Below is a small trained network, with its code and all its weights. Each question gives an input and a class and asks what happens when units are switched off, that is, made to give their printed mean instead of their output.

import numpy as np


def w(rows, s, z=0):
    codes = np.array(rows[::2]) - 128.0
    scale = np.full(codes.shape[1], s)
    scale[-1] = z or s
    return codes * scale


def f(y):
    return y / 2 * (1 + np.tanh(0.7978845608 * (y + 0.044715 * y**3)))


def log_softmax(a):
    a = a - a.max(-1, keepdims=True)
    return a - np.log(np.exp(a).sum(-1, keepdims=True))


def net(x, mask):
    res = np.array(x, float).reshape(1, 5) / 4 @ E
    y = f(res @ A[0][:, :-1].T + A[0][:, -1])
    res = res + np.where(mask, y, B[0][:, -1]) @ B[0][:, :-1]
    return log_softmax(res[-1] @ U[:, :-1].T + U[:, -1])


A, B = {}, {}
E = w([
[138,254,123,172,203,114,169,134,131,119,112,163],'x0',
[62,120,130,110,146,138,46,124,125,111,138,131],'x1',
[142,177,127,65,124,132,25,129,132,81,125,73],'x2',
[45,112,124,157,250,131,115,128,131,190,132,218],'x3',
[177,140,124,106,148,116,129,130,138,22,117,221],'x4',
],0.0045)
A[0] = w([
[112,155,126,132,171,130,108,126,131,171,133,129,128],'neuron 1',
[136,134,126,126,130,126,128,128,127,126,129,121,156],'neuron 2',
[132,105,130,143,139,123,186,125,128,74,118,253,106],'neuron 3',
[124,128,128,129,131,128,127,129,129,131,129,133,107],'neuron 4',
[190,236,127,124,76,129,173,127,126,56,128,25,199],'neuron 5',
[151,161,127,119,135,131,137,124,130,127,127,112,188],'neuron 6',
[88,168,130,134,185,130,91,128,124,200,131,127,123],'neuron 7',
[136,101,127,128,114,128,152,126,127,151,127,104,229],'neuron 8',
[149,152,125,119,135,126,132,128,130,128,128,114,182],'neuron 9',
[134,137,130,131,142,126,136,125,126,131,128,151,107],'neuron 10',
[117,120,129,132,121,132,131,132,127,127,127,122,227],'neuron 11',
[143,75,127,129,103,128,169,129,129,169,127,88,215],'neuron 12',
[141,51,129,131,89,129,181,130,128,177,127,71,175],'neuron 13',
[119,123,129,138,147,127,155,126,127,120,120,198,141],'neuron 14',
[61,103,123,143,136,130,109,128,127,149,129,145,165],'neuron 15',
[81,128,131,149,148,129,122,129,128,146,132,172,255],'neuron 16',
[52,129,124,145,172,129,102,138,132,184,126,151,149],'neuron 17',
[147,111,129,88,110,130,47,131,131,80,130,93,224],'neuron 18',
[141,56,130,131,92,129,179,130,129,175,127,75,186],'neuron 19',
[125,126,128,129,127,128,127,129,128,128,127,128,150],'neuron 20',
[158,167,127,145,179,124,180,127,129,115,127,254,110],'neuron 21',
[146,101,129,76,98,127,1,130,130,52,128,66,190],'neuron 22',
[134,129,130,125,126,125,120,128,127,124,128,123,164],'neuron 23',
[184,210,125,124,175,125,151,123,130,145,128,128,199],'neuron 24',
],0.012,0.00076)
B[0] = w([
[133,134,135,120,157,124,123,113,127,157,108,129,159],'neuron 1',
[129,134,128,128,122,129,130,130,127,127,121,129,130],'neuron 2',
[115,90,123,145,121,138,136,149,123,36,190,133,205],'neuron 3',
[134,126,126,129,136,129,129,126,127,128,129,129,128],'neuron 4',
[128,197,142,234,58,112,76,168,131,98,93,113,236],'neuron 5',
[129,144,127,137,120,129,130,148,132,126,105,127,138],'neuron 6',
[133,131,134,120,176,123,101,104,129,188,97,130,191],'neuron 7',
[125,113,130,136,99,126,141,126,131,148,136,138,153],'neuron 8',
[129,145,126,134,120,129,130,139,129,126,109,130,135],'neuron 9',
[113,129,130,123,148,132,137,139,128,120,128,114,135],'neuron 10',
[143,122,131,130,115,123,121,127,132,133,137,145,136],'neuron 11',
[123,100,127,137,89,130,160,120,126,171,142,126,180],'neuron 12',
[129,90,124,131,76,128,181,115,128,192,144,119,205],'neuron 13',
[128,116,126,128,160,130,146,140,131,81,147,137,167],'neuron 14',
[136,118,132,168,143,127,91,109,127,135,147,146,169],'neuron 15',
[134,124,129,141,195,129,121,114,126,121,133,132,174],'neuron 16',
[125,130,133,164,189,123,86,99,127,162,120,136,202],'neuron 17',
[120,151,124,54,102,136,102,103,124,107,119,119,205],'neuron 18',
[127,92,125,133,79,129,176,116,127,187,144,120,200],'neuron 19',
[132,126,128,129,127,127,127,127,127,128,130,131,129],'neuron 20',
[127,124,117,84,177,136,198,198,137,68,142,135,224],'neuron 21',
[137,146,120,4,78,138,83,92,121,94,116,137,255],'neuron 22',
[133,133,127,124,121,125,129,124,124,124,123,134,131],'neuron 23',
[134,157,125,123,129,123,164,174,132,139,92,101,178],'neuron 24',
],0.029,0.0067)
U = w([
[124,48,124,149,58,128,216,91,123,214,169,96,151],'0',
[109,104,159,177,189,115,59,53,117,182,123,160,175],'1',
[154,194,160,227,77,83,106,177,139,99,76,76,151],'2',
[105,81,104,135,160,154,196,182,138,32,208,164,118],'3',
[142,158,123,90,191,120,177,160,145,151,75,127,8],'4',
[138,148,114,1,83,159,72,68,108,92,107,121,157],'5',
],0.0051,0.0013)

Each question gives the input, the list of numbers given to net, and the class t.
The units are the neurons (one row each of A and B). Each row of codes is followed by its name. A weight is (code - 128) times the scale printed after its matrix; where a second scale follows, it is the last column's (A, B and U).
mask holds one flag per neuron, in row order. A switched-off neuron (its flag False) gives its mean, the last column of its row in B, instead of its output. The means were averaged over made-up inputs and are rounded, as every weight is.
A unit's drop is (log p(t) with every unit on - log p(t) with that unit switched off) / (log p(t) with every unit on - log p(t) with every unit switched off).
The circuit of an input: a set's keep is (log p(t) with only the set's units on - log p(t) with every unit switched off) / (log p(t) with every unit on - log p(t) with every unit switched off). Starting from the 12 units with the biggest drops (on a tie, the unit counted first), units are removed one at a time, each time the one whose removal leaves the highest keep (on an exact tie, the one counted first), for as long as the keep stays at least 0.8.
circuit, biggest first: the units of the circuit, biggest drop first
top k neurons: the k neurons with the biggest drops, biggest first
drop of u: that unit's drop, to one decimal
input [2,8,4,7,5], class 1: circuit, biggest first -> (neuron 17)
input [2,-8,3,8,-2], class 4: circuit, biggest first -> (neuron 21; neuron 7; neuron 24)
input [4,7,-8,8,-2], class 1: top 2 neurons -> (neuron 17; neuron 7)
input [8,8,5,5,3], class 4: circuit, biggest first -> (neuron 21; neuron 7)
input [-1,8,2,5,3], class 1: circuit, biggest first -> (neuron 17; neuron 15)
input [-3,5,-1,-2,-6], class 0: top 2 neurons -> (neuron 13; neuron 19)
input [-2,-3,0,-7,-4], class 0: top 3 neurons -> (neuron 13; neuron 19; neuron 12)
input [6,8,-1,-4,-2], class 2: top 2 neurons -> (neuron 22; neuron 5)
input [-6,-1,2,-5,-6], class 0: top 2 neurons -> (neuron 13; neuron 19)
input [3,3,-8,8,0], class 3: top 2 neurons -> (neuron 21; neuron 3)
input [-2,-3,0,-3,1], class 2: top 2 neurons -> (neuron 5; neuron 22)
input [2,5,-8,0,-5], class 1: drop of neuron 17 -> 0.4
input [-4,-1,6,7,-8], class 1: drop of neuron 20 -> 0.0
input [2,-2,4,-2,2], class 2: drop of neuron 5 -> 0.9
input [-4,-7,-5,-1,6], class 3: circuit, biggest first -> (neuron 3)
